Below is a small trained network, with its code and all its weights. Each question gives an input and a class and asks what happens when units are switched off, that is, made to give their printed mean instead of their output.

import numpy as np


def w(rows, s, z=0):
    codes = np.array(rows[::2]) - 128.0
    scale = np.full(codes.shape[1], s)
    scale[-1] = z or s
    return codes * scale


def f(y):
    return np.maximum(y, 0)


def log_softmax(a):
    a = a - a.max(-1, keepdims=True)
    return a - np.log(np.exp(a).sum(-1, keepdims=True))


def net(x, mask):
    res = np.array(x, float).reshape(1, 8) / 4 @ E
    y = f(res @ A[0][:, :-1].T + A[0][:, -1])
    res = res + np.where(mask, y, B[0][:, -1]) @ B[0][:, :-1]
    return log_softmax(res[-1] @ U[:, :-1].T + U[:, -1])


A, B = {}, {}
E = w([
[130,134,139,120,130],'x0',
[128,134,141,115,136],'x1',
[77,206,85,192,115],'x2',
[2,76,192,122,135],'x3',
[127,135,132,124,129],'x4',
[134,112,115,142,124],'x5',
[100,115,38,83,220],'x6',
[125,126,120,140,122],'x7',
],0.0069)
A[0] = w([
[116,92,102,65,175,89],'neuron 0',
[171,81,183,103,47,134],'neuron 1',
[141,146,159,144,76,3],'neuron 2',
[87,94,137,107,122,94],'neuron 3',
[111,166,128,156,15,151],'neuron 4',
[118,176,183,184,70,15],'neuron 5',
[75,52,173,117,125,96],'neuron 6',
[155,97,183,116,81,64],'neuron 7',
[210,118,119,90,120,77],'neuron 8',
[254,121,95,124,108,20],'neuron 9',
[85,68,160,121,135,81],'neuron 10',
],0.0097,0.0021)
B[0] = w([
[85,87,51,105,174,209],'neuron 0',
[121,38,34,103,149,253],'neuron 1',
[59,81,123,157,255,178],'neuron 2',
[199,190,201,170,164,192],'neuron 3',
[121,40,105,101,154,253],'neuron 4',
[71,88,71,143,182,225],'neuron 5',
[199,206,222,219,99,255],'neuron 6',
[82,70,36,100,211,208],'neuron 7',
[144,189,220,218,128,204],'neuron 8',
[143,169,215,172,139,247],'neuron 9',
[163,166,211,234,92,221],'neuron 10',
],0.0064,0.0041)
U = w([
[116,150,132,111,124,237],'0',
[153,254,209,203,109,1],'1',
[89,68,65,67,205,15],'2',
[119,160,138,76,66,228],'3',
],0.009,0.0049)

Each question gives the input, the list of numbers given to net, and the class t.
The units are the neurons (one row each of A and B). Each row of codes is followed by its name. A weight is (code - 128) times the scale printed after its matrix; where a second scale follows, it is the last column's (A, B and U).
mask holds one flag per neuron, in row order. A switched-off neuron (its flag False) gives its mean, the last column of its row in B, instead of its output. The means were averaged over made-up inputs and are rounded, as every weight is.
A unit's drop is (log p(t) with every unit on - log p(t) with that unit switched off) / (log p(t) with every unit on - log p(t) with every unit switched off).
The circuit of an input: a set's keep is (log p(t) with only the set's units on - log p(t) with every unit switched off) / (log p(t) with every unit on - log p(t) with every unit switched off). Starting from all 11 units, units are removed one at a time, each time the one whose removal leaves the highest keep (on an exact tie, the one counted first), for as long as the keep stays at least 0.8.
units of the circuit, in order: the units of the circuit, biggest drop first
unit that matters most: the unit with the biggest drop
k most important neurons: the k neurons with the biggest drops, biggest first
drop of u: that unit's drop, to one decimal
input [-4,-1,0,-6,5,-3,4,8], class 1: units of the circuit, in order	(neuron 9; neuron 8)
input [8,-5,1,-8,2,-7,4,2], class 1: units of the circuit, in order	(neuron 9; neuron 8)
input [-2,1,-1,8,-4,-4,8,7], class 1: 3 most important neurons	(neuron 6; neuron 10; neuron 3)
input [2,-2,7,-4,6,2,-5,-6], class 0: unit that matters most	neuron 4
input [2,0,0,7,-6,-4,-3,7], class 1: 4 most important neurons	(neuron 6; neuron 10; neuron 3; neuron 0)
input [4,1,-3,4,-3,5,0,-6], class 1: 4 most important neurons	(neuron 6; neuron 10; neuron 4; neuron 3)
input [-8,-5,7,-4,1,5,-8,-5], class 2: 2 most important neurons	(neuron 4; neuron 5)
input [-7,7,-4,-5,8,-7,-8,6], class 2: drop of neuron 7	0.2
input [2,6,-1,5,-5,-7,-2,1], class 1: drop of neuron 8	-0.1
input [-4,-4,4,-3,-5,1,-6,-1], class 2: drop of neuron 6	0.1
